Here is a tiny trained network, its code and every weight. The questions are about switching its units off for an input and a target symbol, where a switched-off unit gives its printed mean instead of its output.

import numpy as np


def w(rows, s, z=0):
    codes = np.array(rows[::2]) - 128.0
    scale = np.full(codes.shape[1], s)
    scale[-1] = z or s
    return codes * scale


def norm(h):
    return h / np.sqrt((h * h).mean(-1, keepdims=True) + 1e-5)


def f(y):
    return np.maximum(y, 0)


def softmax(a):
    e = np.exp(a - a.max(-1, keepdims=True))
    return e / e.sum(-1, keepdims=True)


def log_softmax(a):
    a = a - a.max(-1, keepdims=True)
    return a - np.log(np.exp(a).sum(-1, keepdims=True))


def net(x, mask):
    ids = ['αβεζμπφω'.index(c) for c in x.split()]
    T = len(ids)
    res = E[ids] + P[:T]
    u = 0
    for l in range(2):
        r = norm(res)
        for j in range(2):
            rows = slice(3 * j, 3 * j + 3)
            q, k, v = (r @ M[l][rows].T for M in (Q, K, V))
            z = softmax(np.where(np.tri(T) > 0, q @ k.T / 3**0.5, -1e9)) @ v
            o = O[l][rows]
            res = res + np.where(mask[u + j], z, o[:, -1]) @ o[:, :-1]
        u += 2
        y = f(norm(res) @ A[l][:, :-1].T + A[l][:, -1])
        res = res + np.where(mask[u : u + 4], y, B[l][:, -1]) @ B[l][:, :-1]
        u += 4
    return log_softmax(norm(res)[-1] @ U[:, :-1].T + U[:, -1])


Q, K, V, O, A, B = {}, {}, {}, {}, {}, {}
E = w([
[124,51,50,147],'α',
[126,128,87,238],'β',
[183,123,113,111],'ε',
[80,78,101,140],'ζ',
[185,136,99,254],'μ',
[141,38,125,141],'π',
[162,203,151,106],'φ',
[82,99,101,114],'ω',
],0.0081)
P = w([
[105,128,158,48],'0',
[188,63,28,1],'1',
[4,129,32,100],'2',
[195,115,155,27],'3',
[139,126,25,143],'4',
[79,130,77,148],'5',
[203,139,137,140],'6',
[145,139,33,105],'7',
[90,136,131,160],'8',
[187,127,104,124],'9',
[114,124,112,170],'10',
[126,104,92,145],'11',
],0.0064)
Q[0] = w([
[105,132,255,110],'0.h1',
[68,146,208,198],'0.h1',
[40,147,129,69],'0.h1',
[61,141,159,137],'0.h2',
[61,170,87,152],'0.h2',
[160,134,121,115],'0.h2',
],0.0089)
K[0] = w([
[34,116,36,77],'0.h1',
[184,155,15,21],'0.h1',
[163,47,55,109],'0.h1',
[134,149,43,111],'0.h2',
[254,115,84,83],'0.h2',
[116,132,185,150],'0.h2',
],0.007)
V[0] = w([
[84,109,219,148],'0.h1',
[165,236,187,119],'0.h1',
[97,240,18,125],'0.h1',
[255,107,220,187],'0.h2',
[185,237,76,66],'0.h2',
[36,245,224,216],'0.h2',
],0.0089)
O[0] = w([
[72,200,141,116,72],'0.h1',
[78,115,157,39,141],'0.h1',
[124,54,66,100,165],'0.h1',
[121,106,214,99,93],'0.h2',
[122,32,110,89,190],'0.h2',
[10,146,73,127,2],'0.h2',
],0.011,0.0077)
A[0] = w([
[93,12,106,65,181],'0.n1',
[156,65,48,254,255],'0.n2',
[29,97,95,204,96],'0.n3',
[90,185,115,31,6],'0.n4',
],0.0086,0.00055)
B[0] = w([
[124,228,41,160,254],'0.n1',
[140,222,89,19,246],'0.n2',
[180,27,115,242,130],'0.n3',
[255,174,103,107,137],'0.n4',
],0.0063,0.0078)
Q[1] = w([
[144,80,198,188],'1.h1',
[183,84,67,135],'1.h1',
[10,117,162,159],'1.h1',
[171,81,117,130],'1.h2',
[167,63,88,95],'1.h2',
[8,133,124,179],'1.h2',
],0.012)
K[1] = w([
[204,106,134,76],'1.h1',
[52,157,162,89],'1.h1',
[221,162,145,148],'1.h1',
[114,141,215,104],'1.h2',
[138,188,167,131],'1.h2',
[193,133,7,133],'1.h2',
],0.011)
V[1] = w([
[177,150,132,124],'1.h1',
[146,12,59,188],'1.h1',
[144,117,114,10],'1.h1',
[104,243,203,157],'1.h2',
[76,128,56,160],'1.h2',
[93,184,155,71],'1.h2',
],0.012)
O[1] = w([
[148,165,93,100,155],'1.h1',
[179,187,130,255,116],'1.h1',
[165,172,208,45,255],'1.h1',
[15,237,165,138,89],'1.h2',
[216,123,204,106,85],'1.h2',
[92,117,133,226,141],'1.h2',
],0.0094,0.0092)
A[1] = w([
[118,191,103,197,254],'1.n1',
[189,26,81,153,173],'1.n2',
[21,71,159,13,215],'1.n3',
[122,64,83,254,167],'1.n4',
],0.011,0.00083)
B[1] = w([
[81,91,212,84,175],'1.n1',
[12,147,165,159,254],'1.n2',
[37,67,159,168,187],'1.n3',
[89,43,81,222,142],'1.n4',
],0.011,0.0071)
U = w([
[209,185,211,181,239],'α',
[168,114,106,214,132],'β',
[165,144,67,128,77],'ε',
[176,196,76,112,4],'ζ',
[64,83,49,53,201],'μ',
[113,253,140,100,95],'π',
[180,56,203,54,97],'φ',
[160,146,120,118,138],'ω',
],0.0072,0.0026)

Each question gives the input, a string of symbols that net reads in full, and the target symbol t.
The units are the heads (3 rows each of Q, K, V and O) and the neurons (one row each of A and B). Each row of codes is followed by its name. A weight is (code - 128) times the scale printed after its matrix; where a second scale follows, it is the last column's (O, A, B and U).
mask holds one flag per unit, layer by layer, with each layer's heads first. A switched-off unit (its flag False) gives its mean, the last column of its rows in O or B, instead of its output. The means were averaged over made-up inputs and are rounded, as every weight is.
A unit's drop is (log p(t) with every unit on - log p(t) with that unit switched off) / (log p(t) with every unit on - log p(t) with every unit switched off).
The circuit of an input: a set's keep is (log p(t) with only the set's units on - log p(t) with every unit switched off) / (log p(t) with every unit on - log p(t) with every unit switched off). Starting from all 12 units, units are removed one at a time, each time the one whose removal leaves the highest keep (on an exact tie, the one counted first), for as long as the keep stays at least 0.8.
circuit, biggest first: the units of the circuit, biggest drop first
k most important neurons: the k neurons with the biggest drops, biggest first
top k neurons in layer l: the k neurons of layer l with the biggest drops, biggest first
which heads matter: for each layer, one digit per head in row order, 1 if its drop is at least 0.15 and else 0, layers parted by /
input ε β μ π π β, target α: circuit, biggest first -> 0.h2
input μ α ω μ φ μ π, target μ: circuit, biggest first -> 0.h2; 1.h1
input μ φ φ ζ α ε φ π μ, target μ: which heads matter -> 01 / 10
input π φ φ β π φ ε φ α π π ε, target α: which heads matter -> 11 / 10
input β π ω α, target β: circuit, biggest first -> 1.h1; 0.n3; 0.h2
input φ φ μ, target φ: circuit, biggest first -> 0.h2; 1.h1
input π μ μ, target π: 2 most important neurons -> 0.n2; 1.n1
input β μ φ φ ε α, target β: circuit, biggest first -> 1.h1; 0.h2; 0.n3
input π φ π φ β φ φ φ π φ, target π: which heads matter -> 10 / 11
input β μ ζ, target β: circuit, biggest first -> 1.h1; 0.n3
input π ζ α, target π: which heads matter -> 10 / 01
input π φ φ β, target π: circuit, biggest first -> 1.h2; 0.h1
input β φ φ π φ β, target β: circuit, biggest first -> 1.h1; 0.h2; 0.n3
input ω φ ζ β ζ π π μ, target α: circuit, biggest first -> 1.h1
input π μ ε ω ζ φ φ ω φ φ φ ε, target μ: which heads matter -> 11 / 00
input β μ ζ ε φ α π μ, target β: 2 most important neurons -> 0.n3; 1.n4
input β φ φ φ π, target β: circuit, biggest first -> 1.h1; 0.n3; 0.h2; 0.n1
input φ ε ζ, target φ: which heads matter -> 11 / 10
input φ μ μ, target φ: which heads matter -> 11 / 00
input β π φ π φ φ π φ μ β μ φ, target β: circuit, biggest first -> 1.h1; 0.n3; 0.h2
input φ φ β, target φ: top neuron in layer 0 -> 0.n2
input π ω φ φ ζ φ φ μ ε, target π: top 2 neurons in layer 0 -> 0.n1; 0.n2
input φ π φ π μ β, target φ: which heads matter -> 11 / 00
input ω φ φ φ φ π π ω ε π π, target α: circuit, biggest first -> 1.h1; 0.h2
input φ π π π π φ, target α: which heads matter -> 01 / 00
input π π ζ φ φ ζ ε π ζ, target π: which heads matter -> 10 / 01
input β ζ μ, target β: top neuron in layer 1 -> 1.n4
input φ φ φ, target φ: which heads matter -> 11 / 11
input π π π ω π φ φ μ, target μ: which heads matter -> 11 / 10
input φ φ φ φ ζ φ ε, target μ: 2 most important neurons -> 1.n2; 0.n1
